(in the rows, 128 means zero)
Each row has two labels, one from each of two sets.
[110 131 117 152 138 139  86 145 132 137 139 109 118 131 120 122 121 138
 136 135 137 127 145 125 133 136 128 147 103 148 114] => foro + <82>
[111 125 109 154 144 145  88 140 129 133 119 130 113 142 134  84 138 132
 138 138 136 123 130 122 118 144 117 143 111 136 110] => foro + <82>
[119 126 122 142 140 148 103 137 132 120 130 106 118 129 132 115 142 132
 133 136 142 132 103 133 126 141 118 130 104 132 127] => foro + <82>
[121 117 126 150 151 172  91 157 117 108 126 125 125 153 130 120 123 130
 161 149 123 122 130 124 116 112 107 145 107 133 111] => foro + <74>
[106 114 132 152 145 165  85 156 112 117 130 149 106 220 132 109 122 128
 147 142 139 125 136 132 117 109 109 148 117 142  99] => foro + <74>
[111 130 112 133 122 137  77 129 122 113 140 137 116 141 134 132  98 128
 162 139 123 123 109 149 143 136 110 124  96 143 128] => Gisev + <82>
[106 108 110 149 143 147  54 155 128 145 141 133 116 155 140 117 102 133
 148 156 142 116 102 145 126 134 101 138 100 152  98] => foro + <82>
[114 124 107 132 126 138  71 147 111 126 140 140 111 140 144 130 113 128
 146 166 143 125 127 135 135 130 121 127  94 143 117] => kug + <82>
[120 120 116 126 145 134  89 146 119 123 132 132 112 143 144 126 118 143
 135 152 130 130 132 127 118 121 121 133 113 132 104] => foro + <82>
[108 123 114 147 138 143  83 167 125 133 136 127 115 143 130 110 138 120
 146 152 144 120  99 131 123 146 102 137 107 146 119] => foro + <82>
[106 127 112 134 121 138  50 152 127 115 141 136 109 150 133 145 107 127
 158 168 142 122 120 141 127 127 103 133  97 154 129] => kug + <82>
[124 121 111 140 136 133  75 142 131 127 139 135 114 128 156 105 113 131
 160 157 134 121 145 147 132 128 113 127  97 145 115] => kug + <82>
[110 124 109 143 123 125  82 133 124 138 131 134 120 139 132 128 120 135
 151 144 141 122 126 150 135 140 119 123 111 148 124] => Votun + <82>
[116 116 113 145 138 140  57 157 124 132 137 133 126 145 133 135 122 133
 145 161 143 127 124 132 138 129 106 143  93 161 116] => kug + <82>
[106 117 122 127 120 131  90 128 133 104 136 130 123 137 131 137 125 132
 150 148 134 124 113 149 124 126 117 125 101 141 126] => kug + <82>
[116 122 115 140 142 141  66 135 114 132 149 152 124 128 136 132 129 131
 150 164 145 139 126 130 126 125 119 138  89 156 130] => kug + <82>
[115 128 115 125 131 137  74 130 127 131 126 135 127 141 130 123 122 137
 145 147 128 112 124 137 129 130 113 129  99 140 122] => foro + <82>
[130 119 137 135 152 147  83 158 122 120 124 132 107 143 119 128 138 146
 133 135 133 127 126 128 121 112 121 130 107 121 100] => foro + <74>
[116 112 113 128 143 146 108 146 118 113 128 135 110 154 127 111 124 139
 138 129 130 124 125 131 127 119 118 141 135  94  85] => foro + <82>
[112 106 131 130 144 158  59 143 112 109 140 138 112 157 134 139  87 122
 175 160 149 129 151 154 101  87  81 133 112 157 100] => Gisev + <74>
[114 118 117 153 142 150  72 162 119 126 131 125 114 143 140 116 127 132
 149 143 141 111 120 138 120 127 111 136 116 147 106] => foro + <82>
[128 123 122 137 130 123 101 131 118 109 128 146 122 104 125 121  99 132
 160 126 145 128 122 168 145 135 123 129 103 130 125] => Gisev + <82>
[113 121 113 130 110 128  94 120 120 119 140 123 119 131 132 120 134 128
 141 151 136 123 132 129 130 144 123 140  99 149 134] => kug + <82>
[115 100 117 135 145 149  90 169 106 134 127 136 108 123 133 140  90 125
 141 158 139 130 146 149 124 117  92 126 117 145  88] => Votun + <74>
[125 129 116 136 147 128  94 127 124 126 132 131 118 121 129 130 140 134
 133 134 138 127 132 116 125 145 127 124 118 130 121] => foro + <82>
[111 123  91 155 145 155  56 172 124 132 129 125  87 153 117 120 127 146
 153 145 139  99 110 143 126 135 100 133  97 152 100] => foro + <82>
[131 125 108 118 125 113 130 105 119 143 135 123 134 121 140 120 127 126
 123 142 131 135 146 126 142 153 140 127 120 143 148] => kug + <82>
[120 131 109 152 143 136  93 135 129 122 139 127 118 150 131 120 138 143
 139 142 137 131 119 121 125 141 128 131 100 139 132] => foro + <82>
[140 138 121 130 127 116 129 124 107 136 183 128 124 118 126 128 149 128
 129 130 127 127 125 126 127 140 140 121 117 128 133] => foro + <82>
[113 126 121 147 130 143  65 141 130 168 134 134 122 142 131 107 119 126
 141 143 135 123 118 133 132 141 116 135  79 155 124] => foro + <82>
[126 126 123 144 142 141  93 152 119 126 124 123 108 142 127  62 133 130
 135 156 133 123 122 151 125 130 121 132 118 128 108] => foro + <82>
[119 116 119 142 138 151  82 152 124 149 142 129 114 143 137 132 111 135
 146 149 139 120 122 157 132 121 116 127 102 149 110] => foro + <82>
[110 117 119 130 118 143  67 141 129 125 133 128 130 141 141 130 129 104
 147 162 127 126 132 129 134 126 111 136 104 160 120] => kug + <82>
[112 116 118 140 136 135  68 143 124 130 134 128 122 140 131 129 106 127
 154 140 137 141 125 153 139 124 113 135  99 145 121] => Gisev + <82>
[117 120 109 153 146 143  77 148 114 128 131 121 106 143 142 113 122 136
 147 145 146 126 126 135 128 128 110 136  99 156 101] => foro + <82>
[112 121 122 153 144 143  96 145 129 129 141 135 112 136 136 121 100 142
 158 145 138 118 130 141 131 125 110 129 112 153 109] => foro + <82>
[113 119 121 133 129 129  77 126 106 117 131 128 115 148 130 134  99 131
 154 152 130 124 128 153 140 129 113 122  96 143 131] => Gisev + <82>
[123 105 114 125 146 145 100 137 115 120 139 137 119 139 132 134 102 136
 147 161 122 123 153  99 110  97 113 129 112 135 118] => Votun + <74>
[113 129 118 162 136 143  83 144 144 153 133 126 114 134 117 119 120 141
 141 144 129 122 125 143 133 129 113 125 114 151 103] => foro + <82>
[ 89 127 103 171 162 177   4 189 119 132 138 138  96 168 139 116 101 139
 174 183 155 108 123 160 127 111  81 143  62 174  74] => foro + <82>
[103 112 114 131 120 135  60 143 117 131 134 137 126 144 135 118 109 117
 149 158 136 130 122 148 130 121 100 132 109 147 121] => Gisev + <82>
[123 119  96 142 138 124 110 135 127 130 137 131 123 133 127 138 124 136
 138 142 149 133 135 133 137 134 117 129 107 139 125] => Votun + <82>
[101 123 109 130  99 133  74 144 120 124 129 131 158 140 142 135 125 127
 152 159 144 118 113 123 129 139 106 136 105 156 128] => kug + <82>
[102 117 106 137 139 156  69 154 109 137 128 135 128 143 125 139 123 123
 143 181 137 140 144 117 124 110  96 141 104 156  92] => Votun + <74>
[121 128 111 117 126 143 107 122 122 119 135 139 124 132 135 126 131 126
 147 151 136 107 136 125 138 128 123 135  96 142 132] => kug + <82>
[ 99 119 104 123 133 138  65 150 120 127 144 134 117 142 132 123 126 128
 166 158 147 141 128 137 155 138 111 138 108 156 146] => kug + <82>
[121 123 119 144 127 146  63 155 124 114 131 134 122 146 131 123 109 134
 141 126 136 118 105 132 126 119 109 135 105 146  94] => foro + <82>
[109 118 101 133 130 132  71 138 127 116 148 140 128 131 136 129 105 134
 140 165 135 118 135 136 124 138 120 139  91 136 120] => kug + <82>
[118 121 107 156 143 146 113 148 125 157 117 125 108 148 126 116 145 139
 139 136 142 123 120 139 128 138 116 122 121 143 107] => foro + <82>
[104 143 132 148 126 135  75 132 122 139 143 129 112 144 138 131 118 125
 149 134 140 122 127 124 132 136 119 129 106 147 145] => kug + <82>
[116 119 134 124 129 139  89 139 128 125 143 134 128 162 143 135 136 106
 141 162 132 126 129 132 123 116 114 121 122 148 114] => girum + <74>
[119 136 109 128 126 108 136 122 125 118 126 128 104 175 135 128 118 145
 126 125 122 133 123 137 137 135 134 115 112 117 115] => Votun + <82>
[125 119 121 138 160 134  79 138  92 106 130 143 112 138 133 128 107 142
 154 146 140 120 139 146 129 128 122 138  88 128 100] => Gisev + <82>
[116 118 120 141 148 150  72 140 136 130 125 130  85 147 125 135 114 132
 144 160 154 123 104 127 121 106 102 136 109 139  97] => foro + <74>
[ 94 109 104 131 133 138  61 150 115 144 118 137 119 146 149 145 131 131
 141 176 139 122 121 140 120 134 104 133 106 157  85] => girum + <82>
[115 116 105 131 117 150  87 131 128 120 134  98 122 134 140 129 118 125
 149 156 145 124 128 162 133 130 122 130 103 140 117] => girum + <82>
[114 113 113 145 129 150  59 156 127 143 132 137 105 130 133 111 114 130
 150 147 142 113 109 143 125 125 105 127 104 144 103] => foro + <82>
[107 131 108 149 131 138  76 147 129 144 136 141 125 143 133 117 129 127
 150 143 146 107 111 144 128 131 138 130 115 150 115] => foro + <82>
[116 128 101 143 132 130  84 146 122 134 138 150 114 140 142 131 127 137
 136 171 139 122 129 127 131 133 112 128  99 153 116] => Votun + <82>

Each row has two labels, one from each of two sets.
[131 129 117 135 135 134 125 129 129 137 125 132 129 131 122 115 130 124
 131 127 130 132 127 153 123 125 131 131 127 124 126] => X + fike
[125 129 111 135 136 133 125 117 129 132 123 140 131 136 126  97 121 119
 131 121 124 132 123 155 128 114 136 123 124 116 126] => L + fike
[134 128  92 127 130 134 129 122 125 134 107 141 123 134 122 104 132 122
 136 123 130 131 131 157 126 128 135 121 128 122 125] => X + vuno
[117 128 125 133 121 117 127 125 129 131 113 140 130 128 127 120 125 112
 129 127 122 118 121 125 124 124 129 117 128 124 120] => A + vuno
[129 130 102 131 132 127 126 133 132 136 112 136 125 140 124 102 125 125
 117 127 121 131 135 162 127 132 139 116 122 117 120] => X + fike
[132 124 115 128 129 131 123 119 137 130 125 134 124 130 123 104 131 130
 137 125 137 125 139 153 130 129 139 125 132 127 133] => X + vuno
[128 129  95 124 128 134 130 126 134 129  99 136 116 129 112 110 129 120
 130 133 139 128 133 156 122 133 134 122 126 131 125] => X + vuno
[129 127 122 133 132 111 134 130 131 130 107 147 123 136 122 124 124  90
 121 123 108 138 128 133 123 131 129 123 121 121 109] => A + vuno
[130 128 113 135 136 122 125 124 120 131 127 133 128 134 126 111 128 128
 128 125 127 137 125 152 130 119 136 129 125 124 130] => X + fike
[112 132 129 132 125 129 130 138 126 140 109 142 121 131 122 134 125 110
 123 126 124 133 126 121 116 132 120 124 122 127 111] => A + vuno
[119 127 128 130 126 127 130 130 131 132 115 141 127 134 126 127 123 111
 133 126 124 135 130 135 127 122 122 124 122 131 119] => A + fike
[121 142 127 134 122 134 128 125 123 134 110 146 121 133 134 120 131 108
 126 129 123 132 126 123 119 131 131 126 127 117 119] => A + vuno
[112 129 134 135 137 118 130 132 126 132 131 141 129 145 129 127 127 113
 122 121 116 137 124 128 129 120 129 127 131 128 122] => A + fike
[123 131 121 142 134 128 126 122 127 139 118 143 130 137 138 108 128 115
 125 101 122 131 121 125 126 126 135 124 128 105 121] => L + vuno
[114 131 143 136 133 118 129 128 127 136 109 150 122 130 126 126 127 103
 120 123 111 134 122 121 124 123 124 122 118 125 103] => A + vuno
[124 129 106 133 138 129 126 124 134 131 112 134 124 138 120 115 135 125
 140 135 134 133 131 162 122 125 132 125 124 126 126] => X + fike
[127 132 130 137 139 138 128 131 125 132 131 138 128 131 137 110 132 118
 122 128 126 131 122 131 139 120 132 133 124 117 124] => L + vuno
[124 131 130 124 133 117 128 131 130 143 147 133 122 135 125 121 123 128
 127 123 119 144 127 130 124 128 134 121 122 121 117] => P + vuno
[111 127 106 129 124 121 130 120 130 129 100 145 117 130 125 121 125 114
 134 124 125 132 128 140 122 125 142 120 119 126 112] => P + fike
[127 130 117 128 139 131 129 133 129 132 133 126 130 127 121 120 131 128
 127 125 128 130 131 147 125 129 126 133 128 127 138] => X + vuno
[125 127 131 133 131 117 129 126 127 133 125 143 135 127 133 115 121 113
 118 126 113 136 120 124 123 113 128 124 123 121 119] => A + fike
[128 127 110 132 131 135 127 130 125 136 118 137 129 134 124 115 129 121
 130 129 130 130 134 151 127 141 130 132 128 126 123] => X + vuno
[118 126 127 135 122 131 127 126 125 132  94 153 116 129 134 120 123 102
 125 126 121 132 127 121 152 130 129 117 128 123 114] => A + vuno
[123 128 122 131 128 128 129 125 127 129 110 133 121 131 130 122 124 116
 122 117 128 131 131 129 123 133 134 121 126 120 119] => P + vuno
